[  1   4   1  -1   1  -8  -9  15   1  -2  -6  -4   1   3  -1  10   7  -4
  -7   2   7   3 -16  -7   9  11   5  23  31  -2  -4   6   2 -25  -8 -11
 -10  15  -3   8  -1 -12  -5   6   0] -> 2
[ 10  -1  13  -3   5 -27 -57 -12   0 -57 -10  10 -22  19  -5   8  -4  -9
 -40  12   4  18   7  -4   2  10   4  57  10  -1  -2 -13   4 -15   6 -14
 -54 -17  -6   5   5  31   0  26 -19] -> 2
[ 12  -2   8 -15  -3  -1   1   8  -5   7 -10 -12   3  14   6  21   6  -8
   5   0   5   1  -5  -3  -7 -15   2 -35  -9   0  16   5  12   6   4   6
  18 -12  -2  -5   6 -15 -14  -7   3] -> 0
[  0  12  12   3   3   5  12  -8 -11   3  -1  -8   1  12  -6  20   4   3
  13  14  -1  -6  -9   1  -5 -16  16 -20 -11   3  12  -5   4   9  -5   7
  27   5  -4  -5   1 -10 -16  -3  -5] -> 0
[-17 -18  14  -3  10   0  -6  10 -12   8  -5 -12  -3  13  -1  10   4   0
   8   7  -1   1  -4  -1   1   5   4  -1   0  -4   3  -5   1  -1  -1   4
  23 -10  -1   7  -4  12 -21   1  -7] -> 0
[ -6  -1  43  -7  16  -2  -5   6 -12   0  -3 -13  -2  35  -5  22   6  -1
   9   3   4  -3 -10 -11  -6  -8   7   4  -4  -7  17  -7   0   1   2  12
  33 -11  -4  12  -4  -4 -26   1   4] -> 0
[-11  -2  12   3   9  19  23   8   5  48   3  -3  10  -7  -1 -10  -5   9
  15  -8 -10  -1   0   4  -2  -1   6 -51 -19 -19   2   9 -13  11 -10   9
  52  -6   8  -7   9 -30  -8  -4  14] -> 1
[ -4  -5  18  -5   0  -4 -11   8  -1   0   2 -10  -4   4   4   8   8  -3
   0   3  -3  -1   4   1  -5   4   4   1  -1  -2  -8   5  12   2   1  -2
   1  -3  -4  10  -5  -5 -13   1 -17] -> 0
[ -5   6  21  -2   2  -1  -4  -2 -19 -10  -7 -10  -3  39  -5  18   9  -5
   6  10   5  -6 -10  -6  -6 -14   7   1  12  11   3 -10   5   6   4  15
  18  -9 -13  -1   0  16 -19  -3  -2] -> 0
[ -4   2   8   7   8   6   0 -15 -10   3  -1 -12  -1  21 -10  14  16   0
   9   1  -8  -1  -3  -1 -12   4   9  -6 -11  -7  13  -2  -1   7 -14   9
  -3 -13 -16   2  -5  24  -6  -8   8] -> 0
[-17 -12  10   9  20   1  -6  25   3  19   0  -3  -7  -8   3 -12  11   5
 -10  -5  -3  -3 -12  -6   8  16  -4  12  24   1  -9  -2 -29  -3  -6  -1
  15   3   1  20  -1  -8  -7  12   3] -> 2
[ -2 -34   8   0   5  -3   1   9  -1   9  -2  -2  -7  14   4  -3   2   9
 -18  -5   0   0   2   1   2   3  -4  10  15  -3   0  -2   1  -4   6  -2
  -7  -3  -2  -1   4 -13 -25   0  -7] -> 2
[  2 -15  21 -12   4  -7 -10  23 -11  24  -2  -7  -3  11   0  14   0   2
  -3   6   4  -4 -30 -11  -2   8   1  33  34  -2  -6 -10  -3 -18  10   8
   1   3  -2  15   0  -1 -13  10  -1] -> 2
[-14  -8  23   0  28 -24  28  19  -3  54  -8 -11   9  -1  -3  -1  -3   9
  12   6  -8 -12  -4  -1   3  -5   3 -33 -14  -5  -5  -2  -1  25  -7  17
  53  -2   4   3   6 -28 -23 -14   9] -> 1
[ -2  -7   1  -5  16 -14 -10   5  27 -12  -4  -7  -7   2  -8   5  13  -9
  -9   2   1   4  -5  -4   5   7  11  25  28   0  -8   3 -11  -3   6  -1
 -17  10   3   5   0   9 -11  14  -2] -> 2
[  2 -18   9 -12   3 -18 -24   1 -11  -7   3  -4 -10  18   3   7   8  -9
 -20   0   8 -43   0  -6   0  18 -16  33  18   2  -1  -5 -38 -17  -1  -5
 -12  -7  -6  10  -7  -7 -11  15  -3] -> 2
[ -7   1  -3   7  16  24  23   6  -4  30   7  -4   4  -8  19 -11  -5   8
  11  -1  -2  -5  -2   1  11   1  -8 -17 -11 -12  -2   6 -12   5  -4   6
  41 -11   6  -5   8 -37  -9   6   7] -> 1
[-33  -1  23   2   3  10   5   1  10  12  -4 -26   6  16  -7  16   7  -1
  11   3   1  -2 -12   2  -4   2   7 -15   9  -3   4  -7   1 -16   0   1
  16  -7  -9   6  -2  10 -11  -5  -1] -> 0
[ -8   1  23  -8   9   5  -1  -1 -13   6  -2  -9  -1  23   1  19   3  -8
  18   0   0   2  -5   7 -10 -12   6 -14 -11   1   7  -6   6   9  -6   4
  26 -10  -6  -7  10   5 -26  -1   8] -> 0
[ -4  11   5 -12  11   5  14  -4  -2  11 -10 -11   5  14  -4  31 -15   2
  10   2  -2   3  -9  -3  -3 -14  23 -24  -8  -6  -1 -13   6   5   2   7
  35  -5   1 -10 -14  -1  -7 -10  10] -> 0
[ -1  -2  11  -2  27   0 -13   8 -10   1  -9 -17  -6  19 -11  14   5  -1
  -4   3   6   5 -20 -14   8  -4 -22  19  23 -37   1  -9  -7  -4  -6 -10
   1   0  -4  25   1  15 -19   1  -5] -> 2
[ -4  -4  30  -9   2 -11   3   3 -12  13  -1 -10  -2  19  -6  22  10   4
   3   4   4   0  -4  -3  -8  -4   4  -8 -12  -7   5  -1   3   6  -3   9
  19 -13   1   0  -3   6 -16   3  -2] -> 0
[ -3  -9   7  -5  -2 -12 -20  15   7  -7   2   0  -5   4  -1  -7   4  -3
 -13   4   6   2  -2 -11   7  15  -7  29  30  -5  -4   5  -2 -17   6 -26
 -19  12  -1  13  11 -12   5   8   4] -> 2
[  0   0   7   3   6  -8 -14  11  -8  16   3   1  -7   5  -1  -5   3   8
  -8   1   2  -2  -4  -7   7  -1  -3  24  16   2 -13 -11  -3 -16  -1  -3
  -7  16   6   3  -3   6  -6   3  -8] -> 2
[ 14 -14  29 -10  -3   7  -2  20 -10  25  -3  -8   4  15  -3  14   6   1
  14   4   2  -4 -10 -13 -11   0   8   0   3  -8   0   1   3   1  12  12
  13 -11  -9  15 -17   0 -25  18  -4] -> 0
[  9 -10   1  -9  -7 -15 -24   7  -5  12  11   4   9  19 -16   9   5  -2
  -9   7   5   2  -8 -12  -1  -1   0  24  36  -2  -6  -6  -1 -22   9 -12
 -35   2   2   2   3  -7   3   0  -6] -> 2
[-15   4  14 -10   7  -1  -3  -1  -8   1  -1 -12   2  21  -4  24   1  -1
   3   2  -1  -4  -3  -9 -12 -17  10 -14 -15   3  11  -3   5  15  -4   2
  26 -10  -9  17  -8  16 -17  -3   0] -> 0
[  1 -10 -14   2  -9 -14 -16  20  -1  10   2   5   3 -18  -9 -11   8  -3
 -12   1  -6   2  -5 -11   1  21  -7  35  44   2   1  17  -4 -29   9  -7
 -44  18   4  25  -6   3  -2   4 -18] -> 2
[ 28  -1   1  -1  10  -4  -6   7  -9  -3  -6  -6  -4  10   3  -3   2   6
 -15   0   0   2  -6  -9   0   9   5  26  13  -1  -3 -14  -4 -12  34  -5
  -6   2   4   8  -7   0  -1   6  -5] -> 2
[-14  -1  21  -1  20  -5   3   8  -5  27   0   9   0   8  15 -12  -5   5
  -2   2  -6  -5  11  -2  -5  12   0 -10  -3  -3  -4  10 -29   8  -6   0
  25  -7  -1   1   7 -29 -14   2   8] -> 1
[  8   4  17 -11   9   0   2  -4  -8   0  -7 -12  12  33   1  23   9  -1
   7   7   0   3 -12  -5  -8 -10   5   4   6  -7  11  -8  11   2   8  -3
  12  -8  -6   2  -2   0 -11   2   0] -> 0
[  6  -5  23   4  -3  -2  26  15   4  50   4   4   6 -15   6  -6  -7  19
   5 -12  -4  -8   7   3  -3  -1   2 -35 -15  -3  -2   5  -8   9   1  19
  47  -1   0  -3   4 -57   6  -4   7] -> 1
[-11   0  18   1  13  -3 -30  13   6 -15  -4   1  -6   7  -2   3  13 -10
  -9   2  -1   0   6  -1   2   9  -2  25  16  -1  -4  -5  -3  -6  -5 -14
 -15  -6   1  17   2  -1 -23  17  -5] -> 2
[ -4  -7  20 -15 -16  -5   8  11 -11  21   0  -7 -57  12  -1  16   7  -2
  10   5 -15   0  -6  -5  -4  -8  18  -7 -19   1   5  -2   4  -3   7   6
   8  -6  -9   8 -10  16  -4   4  -4] -> 0
[  1  -3   9  -6 -23   7  15 -11  -9   8  -3 -14  14  19 -10  25  -8  -5
  10   6   6  -1 -12  -8  -7 -18   9  -3  -2  -3   8 -12  12  -5   1  10
   5  -4   5   0   4   8  -9  -7  10] -> 0
[  8 -10   9   1   6 -11  -9  13   2  -4  -6  -7  -1   8   5  -1  10  -1
  -9   8  -2  -3 -12  -6  -1   6   6  10  19   3  -1   3  -5 -11   2 -12
  -7   8  -7   6   3 -14  -3   8  -6] -> 2
[ 24  11  20  -8  12  -1  37   2   6  -2  -8  -5  -4   9   1   1   3   7
   1   1   4   3 -17  -4  -1   1  -4  17   2  -8  -4  -8  -4  -2   1   1
   4 -23  -2  19  -9  27 -28  10  -6] -> 2
[ 11   3  20   8  12  -1  -9   4 -18   5  -2 -17   6  24  -6  21   8  -6
   5  10   9  -8  -8   3  -6 -15  -5   2   4   1  11  -6  11  -1   4   7
  15  -4  -3 -11 -24   1 -20  -6  -2] -> 0
[ -1  -2  25  -4   9  -7  -9  23 -14  11  -6 -14  -2  24   7  26  13  -2
 -15  -5   8 -12  -8  -5  -5  -1   9   6  15 -10   1  -7   3  -6   6  -3
  13 -10   3  16  -3  -3 -25   3  -6] -> 0
[  8  -2  -1   2   7  -9  -9  -2  -3  -1 -12   4  -7   5   2 -11  -6  -7
 -14  -4  -1  -2  -9   3  12  10  -5  25  10   0  -8   1  -9 -17   2   0
 -16   4   4  -6   8 -10   5   7  13] -> 2
[  0  -2  37   1   5 -31 -18  13  -6   2  -3   7 -12  28   1  -3   2  -2
  -4   4  22  -2  -8  -3   2  13   4  34  18  -7  -6  -2 -14 -19   7 -18
 -22   2   2  10   1 -19  -9  10  -2] -> 2
[  2 -15   8  -6  -2 -11 -12  26   3  -6   0  -7  -1   3   8   4  13 -12
 -10   2  -5   4 -10 -16  22 -23  -3   9  35   4  -3  12  -9 -16   8 -15
  -8  15  -4  17  10 -15 -11   4  -3] -> 2
[-10   0  18  -6  20  -7 -48   7  -1 -40  -7  -9 -20  18   5   7   9  -8
 -20  -3   0  14   8  -5  -5   2   4  41  14   1  -6 -11  -7  -4  -4 -17
 -30  -7  -5  13   2  16 -20  20  -7] -> 2
[ -4 -11 -24   1   1 -11  -5  27   4  10  -3   5  -6   1  -4   5   8   0
 -16   0  -6  -6  -3 -14   2  20   1   9  39   8   0  11 -19  -9   1  -7
  -6   5   5  13  -5 -28 -12   6  -3] -> 2
[-38  -2  20  -2  26  11  18  -2  -5  39  -3  15   2 -11  11 -14  -5  -4
   3  -3   1  -6  16  10  -2  -3   0  -7 -28 -10  -9  -6 -14   0  -7  20
  42  -8   5  -4   6 -14 -18  21   2] -> 1
[ -3  -2  15   1  10 -20 -21   7 -10   3   3   3  -9   7  -8 -11  -1   1
 -19   1  13   0 -12  -2   7  16  -1  42  27   6 -10   5 -10 -18   4  -6
 -28   6  14   1   2  -4   8   7  -7] -> 2
[  7 -14  -3  -4  -6 -10 -15  16   1  -8  -1   1 -19   2   3   0  11  -2
 -10   0  -1   0 -13  -5   6  15  -4  26  26   3  -2   7 -16 -15  -4  -9
 -15   8  -2  12  24 -18  -2  -2  -4] -> 2
[  5 -11  -2  12  -1 -11  -5  18 -14  14  -6 -10  -5   6  -7  -3   1  -1
 -10   1   6  -8 -20 -17   5  16   0  34  48   2 -11 -14  -9  -5  20  -9
 -28  14  -4  18  -2  -1  -5   3 -18] -> 2
[ -2  -3   8  -8  -3  -1  -2   1 -12  -7  -4  -7  -6  11  -2   9   4   0
   8   7  -1   1 -10  -1  -1  -7  10  -8  -8  -5  -2  -9  27   5   1  -1
   1  19  -5   3  -3  23  -2  -5   0] -> 0
[ -4  -7  11  -3   5 -19 -10  25   4   6   1 -13  -3   5  -3  -6  16  -1
  -9  -1   0   3 -10 -12   2  11  -5  26  36   0   0   8 -11 -11  -3 -16
 -10   9  -3  25   2  -4 -16  28  -6] -> 2
[ -1   0  24  10   4   0   3  13  -6  10  -7  -8   1  19  -4  15  10   5
   7   7   3  -4  -6  -5 -12 -10  10  -2  -5  -7   6 -16   5   2 -10   6
  26 -10  -2  18 -17   3 -22  -4   1] -> 0
[ 11 -11   9  -7   4 -18 -16  16  -5  13  -8   6  -8   6   5  -5   4   5
 -17   6   3  -5   0 -33   5  -1  -8  29  20  -2 -10  -9 -12 -20   7   2
 -15 -12  -4  11  -4  -6  -9  16 -10] -> 2
[ -2   0 -13   8  18   0   4  20   6  10   8 -19   1  13  -5  -1   3   3
  -2   5  -2  -6 -21  -6  14  17  -1  15  40   6  -6  -1 -10 -15   3 -12
   3  14   0   9  -2  -9  -6  -4   3] -> 2
[-16  -1  13  -4  11   2  16  10 -12  32   1  -9  16   7   4   5  -1  -8
  13   5 -13  -7  -6  -2   2  -4   2 -33  -3   1   5   4   6  -4  -4  -6
  49  -3   1   5   3 -23 -14   3  -6] -> 1
---
[ 15  -6   2   1   1   5  -5  -2   6  -1   1   5   9  12  10 -10  -6  15
  24   2  -5   5  15   7  -3 -12   6 -12  -9 -12   8   4   3  -4  -4  -6
  -2  -7  -2  -6  -7   1 -11 -10   7] -> 7
[ 14  -7   5   1  -7  12  -2  -5   0   1   0  18   9   2   0 -12  -5  39
   3   5   6   8  19   2   1  -9  -6 -11  -9 -11  15  24  11 -12  -8   2
   1  -8   6   4  -7  -1  15 -15   4] -> 4
[ 16  -5   2   8  -9  10   1 -16   1  -6  15  30   3   2   7  -5  -3  30
  14  23   2  14  11   0   6  -9   5 -13   6 -17  17  14  20 -13   2   8
  -1 -17   1   1 -10  14 -12 -15  16] -> 4
[ 18 -13   3  -7  -3   6  -1  -3   3  11  10   3   3 -43   1  -2 -15   9
  25   1 -10   0  -5  -6   4  -7  10 -16  14  -5  16 -11   9   2   0   4
  -2  -9   3  -7   1  18 -13  -9   0] -> 7
[ 23 -37  26  11  16  12 -14   2   5  26 -39  12  31 -35 -28  -6  -9  30
 -56  -5  12  22 -26  22   6   7  -3 -21   0  34   7  -6  14  -5 -23  31
 -10   1   1  23  29 -47   1   4 -31] -> 7
[  9   4   3   5  -2   3  -2   5  -2  -1  -1  11  -2  -9   9  -3 -23  15
  12   5  -7  -3   2  -2   3 -10   5 -21  -3  -9  10  10   9   5   7   6
   4  -3   3  -2  28   7  -9   7 -17] -> 7
[ 13  -9   3   7   0   8   1  -2  -3  -4  10  14   3  -1   7  -6  -9  30
   5   7 -10   4  17   1  -3 -16   1 -11  -7 -12  11  16  11  -7  -8  -1
   1  -6   6   1  15   2  -4  -8   0] -> 4
[ 26 -12   2   7  13  12  -5  19   2  11  21   7  12 -22   3  -7  -6  55
 -11   4   0   4  29   0   3  -7  -1 -13  -5 -14  20  26  23  -3 -12  -2
   1  -5  20  13  13 -15   6 -21 -12] -> 4
[  6   6  -3   5  -3  11  11  -4  -6   2  15  16  12  -4   3  -7  13  18
  -8  -3   0  -6   2   5   1  -6  -6  -3  -4  -4   6   9  -2  -4  -9  -5
  -1  -5  -6   3  -5 -13   7 -10  10] -> 4
[  5   1   4   4   7   3  -5  -2  10   0   3   2  -5  -7  -1  -5  -8  12
  12  10  -6   6  11  -2   1  -1   6  -5   2 -12  10  -2  12   1   2   2
  -1  -2   7  -1  -6  19 -14  -8  -2] -> 7
[ 14  -1  -2   8   8  -1  11   1  -4  -1  14   6   3  11   5  -6 -12  36
  -1  14   0  -1  18  -2   2 -12   2  -6  -3 -14  13  13  13  -1  -2  -4
   1  -9  12   1  12   3  -4 -10  -2] -> 4
[ 11  -8   5  -2  10   6 -11   2  11   0  -1   1   5  19   7  -4 -18  12
  22  12  -4   9  11   0  -5 -12  10  -9  -2  -8  10   0   5   1   6  -6
   2  -4  -1  -2  -6  19 -17  -7  -3] -> 7
